Here is a tiny trained network, its code and every weight. The questions are about switching its units off for an input and a target symbol, where a switched-off unit gives its printed mean instead of its output.

import numpy as np


def w(rows, s, z=0):
    codes = np.array(rows[::2]) - 128.0
    scale = np.full(codes.shape[1], s)
    scale[-1] = z or s
    return codes * scale


def f(y):
    return np.maximum(y, 0)


def softmax(a):
    e = np.exp(a - a.max(-1, keepdims=True))
    return e / e.sum(-1, keepdims=True)


def log_softmax(a):
    a = a - a.max(-1, keepdims=True)
    return a - np.log(np.exp(a).sum(-1, keepdims=True))


def net(x, mask):
    ids = ['αβγδεζηθμξπστψω'.index(c) for c in x.split()]
    T = len(ids)
    res = E[ids] + P[:T]
    u = 0
    for l in range(2):
        q, k, v = (res @ M[l].T for M in (Q, K, V))
        z = softmax(np.where(np.tri(T) > 0, q @ k.T / 2**0.5, -1e9)) @ v
        res = res + np.where(mask[u], z, O[l][:, -1]) @ O[l][:, :-1]
        u += 1
        y = f(res @ A[l][:, :-1].T + A[l][:, -1])
        res = res + np.where(mask[u : u + 16], y, B[l][:, -1]) @ B[l][:, :-1]
        u += 16
    return log_softmax(res[-1] @ U[:, :-1].T + U[:, -1])


Q, K, V, O, A, B = {}, {}, {}, {}, {}, {}
E = w([
[77,118,131,133,114],'α',
[182,135,71,64,184],'β',
[91,127,140,128,132],'γ',
[75,122,104,137,131],'δ',
[140,124,101,98,156],'ε',
[97,123,60,100,215],'ζ',
[98,110,90,135,108],'η',
[140,120,103,102,151],'θ',
[144,120,103,105,152],'μ',
[81,127,161,135,143],'ξ',
[167,127,133,109,139],'π',
[85,107,120,164,71],'σ',
[82,94,75,128,156],'τ',
[91,87,120,199,2],'ψ',
[183,170,194,96,131],'ω',
],0.02)
P = w([
[88,209,131,118,98],'0',
[196,178,45,112,71],'1',
[141,147,125,240,190],'2',
[156,36,123,119,129],'3',
[249,167,68,126,29],'4',
[49,145,151,165,201],'5',
],0.016)
Q[0] = w([
[91,37,163,145,224],'0.h1',
[106,253,99,189,144],'0.h1',
],0.012)
K[0] = w([
[254,2,133,160,129],'0.h1',
[133,180,236,170,39],'0.h1',
],0.0083)
V[0] = w([
[177,173,8,153,253],'0.h1',
[240,167,174,127,128],'0.h1',
],0.0059)
O[0] = w([
[118,63,108,2,93,179],'0.h1',
[216,63,126,210,121,251],'0.h1',
],0.012,0.0025)
A[0] = w([
[166,161,93,66,222,151],'0.n1',
[66,100,80,118,210,148],'0.n2',
[232,95,108,157,169,95],'0.n3',
[71,59,140,125,179,188],'0.n4',
[244,137,114,119,118,82],'0.n5',
[153,145,247,88,133,150],'0.n6',
[109,94,223,179,116,112],'0.n7',
[171,176,78,135,109,38],'0.n8',
[130,195,249,77,226,125],'0.n9',
[64,186,110,21,103,2],'0.n10',
[77,72,127,80,124,99],'0.n11',
[102,173,194,130,138,144],'0.n12',
[100,101,57,180,63,147],'0.n13',
[173,190,60,114,80,168],'0.n14',
[57,92,142,155,38,148],'0.n15',
[68,139,255,90,172,95],'0.n16',
],0.0079,0.0062)
B[0] = w([
[101,140,253,183,73,217],'0.n1',
[167,118,60,55,23,191],'0.n2',
[53,164,119,144,134,245],'0.n3',
[134,152,59,141,104,195],'0.n4',
[64,92,110,97,126,245],'0.n5',
[245,137,197,190,103,186],'0.n6',
[125,113,88,114,61,174],'0.n7',
[43,119,191,239,165,174],'0.n8',
[73,95,133,215,75,187],'0.n9',
[86,75,122,118,72,183],'0.n10',
[91,154,147,149,64,180],'0.n11',
[121,162,55,77,170,166],'0.n12',
[138,159,247,87,197,202],'0.n13',
[225,111,115,101,173,254],'0.n14',
[121,153,107,86,220,179],'0.n15',
[181,136,4,241,45,149],'0.n16',
],0.0066,0.0075)
Q[1] = w([
[245,246,106,98,182],'1.h1',
[165,87,144,208,196],'1.h1',
],0.012)
K[1] = w([
[61,254,170,125,98],'1.h1',
[207,122,206,171,104],'1.h1',
],0.0092)
V[1] = w([
[93,110,48,63,254],'1.h1',
[176,101,211,87,163],'1.h1',
],0.0092)
O[1] = w([
[158,217,118,94,122,7],'1.h1',
[135,127,95,78,249,86],'1.h1',
],0.013,0.012)
A[1] = w([
[155,193,129,167,155,139],'1.n1',
[134,254,125,71,144,92],'1.n2',
[161,88,109,174,69,110],'1.n3',
[133,154,152,9,107,35],'1.n4',
[81,232,149,194,191,142],'1.n5',
[193,145,74,99,153,247],'1.n6',
[223,136,101,53,146,62],'1.n7',
[153,138,108,19,81,171],'1.n8',
[118,146,112,195,155,71],'1.n9',
[99,96,97,127,184,144],'1.n10',
[186,212,132,71,91,142],'1.n11',
[150,185,66,87,87,136],'1.n12',
[95,118,42,193,111,121],'1.n13',
[213,127,154,134,103,142],'1.n14',
[223,138,56,170,159,170],'1.n15',
[135,133,231,178,50,122],'1.n16',
],0.0094,0.012)
B[1] = w([
[82,205,112,176,90,144],'1.n1',
[222,99,152,244,116,148],'1.n2',
[120,165,109,78,163,223],'1.n3',
[187,14,1,175,45,155],'1.n4',
[60,45,137,113,128,151],'1.n5',
[178,128,231,168,22,175],'1.n6',
[161,104,40,73,190,145],'1.n7',
[123,146,223,115,219,211],'1.n8',
[108,99,188,23,131,162],'1.n9',
[165,149,80,149,93,178],'1.n10',
[82,158,149,118,165,181],'1.n11',
[148,156,63,112,206,179],'1.n12',
[194,149,172,103,150,199],'1.n13',
[45,105,112,127,127,173],'1.n14',
[42,63,123,107,100,166],'1.n15',
[152,106,54,100,175,253],'1.n16',
],0.0081,0.017)
U = w([
[99,129,95,131,126,106],'α',
[184,110,142,93,145,3],'β',
[124,118,100,135,102,111],'γ',
[110,151,119,114,198,54],'δ',
[102,119,178,104,124,131],'ε',
[84,101,113,83,107,68],'ζ',
[172,152,148,157,138,198],'η',
[104,126,179,109,123,156],'θ',
[112,125,180,108,124,157],'μ',
[164,109,81,149,61,130],'ξ',
[151,85,164,156,10,173],'π',
[90,130,132,155,94,206],'σ',
[102,136,124,97,166,113],'τ',
[21,111,159,120,129,88],'ψ',
[120,86,108,156,173,119],'ω',
],0.011,0.0053)

Each question gives the input, a string of symbols that net reads in full, and the target symbol t.
The units are the heads (2 rows each of Q, K, V and O) and the neurons (one row each of A and B). Each row of codes is followed by its name. A weight is (code - 128) times the scale printed after its matrix; where a second scale follows, it is the last column's (O, A, B and U).
mask holds one flag per unit, layer by layer, with each layer's heads first. A switched-off unit (its flag False) gives its mean, the last column of its rows in O or B, instead of its output. The means were averaged over made-up inputs and are rounded, as every weight is.
A unit's drop is (log p(t) with every unit on - log p(t) with that unit switched off) / (log p(t) with every unit on - log p(t) with every unit switched off).
The circuit of an input: a set's keep is (log p(t) with only the set's units on - log p(t) with every unit switched off) / (log p(t) with every unit on - log p(t) with every unit switched off). Starting from the 12 units with the biggest drops (on a tie, the unit counted first), units are removed one at a time, each time the one whose removal leaves the highest keep (on an exact tie, the one counted first), for as long as the keep stays at least 0.8.
circuit, biggest first: the units of the circuit, biggest drop first
unit that matters most: the unit with the biggest drop
top k neurons: the k neurons with the biggest drops, biggest first
k most important neurons of layer l: the k neurons of layer l with the biggest drops, biggest first
input ω η π η τ, target ω: top 2 neurons -> (1.n6; 0.n6)
input ζ ω ζ π ξ, target ζ: top 2 neurons -> (1.n16; 0.n10)
input η ω ζ η, target ζ: unit that matters most -> 0.n11
input β ξ θ γ γ, target β: circuit, biggest first -> (0.h1; 1.h1; 1.n7)
input τ η δ ω ω ω, target ω: circuit, biggest first -> (1.h1; 0.h1)
input ψ ω ω γ ξ, target ψ: top 3 neurons -> (1.n5; 0.n15; 0.n12)
input μ η ε β, target β: top 3 neurons -> (1.n8; 1.n7; 0.n9)
input μ δ ζ ζ ω ψ, target ω: circuit, biggest first -> (0.h1; 1.h1; 0.n15)
input ξ ξ π ω δ ξ, target ω: circuit, biggest first -> (0.h1; 1.h1)
input δ π η, target π: 3 most important neurons of layer 1 -> (1.n6; 1.n16; 1.n3)
input β θ θ ξ μ, target β: circuit, biggest first -> (0.h1; 1.h1)
input ω θ θ ψ π, target ω: circuit, biggest first -> (1.h1; 0.n6)
input ξ ψ τ ζ ω σ, target ω: circuit, biggest first -> (0.h1; 0.n15)
input β η δ, target η: 3 most important neurons of layer 0 -> (0.n2; 0.n6; 0.n9)
input μ ω β ψ, target β: top 2 neurons -> (0.n15; 1.n8)
input ω β ω ω, target β: circuit, biggest first -> (0.h1; 1.h1)
input γ ζ μ ω δ η, target ω: circuit, biggest first -> (0.h1; 0.n6; 1.h1; 0.n11)
input η ω η ω ω, target η: unit that matters most -> 1.h1
input ω ω β β β, target ω: top 3 neurons -> (0.n8; 0.n6; 1.n6)
input ξ τ σ ω π ψ, target ω: 2 most important neurons of layer 0 -> (0.n6; 0.n3)
input η θ ω ω ε, target η: top neuron -> (1.n2)
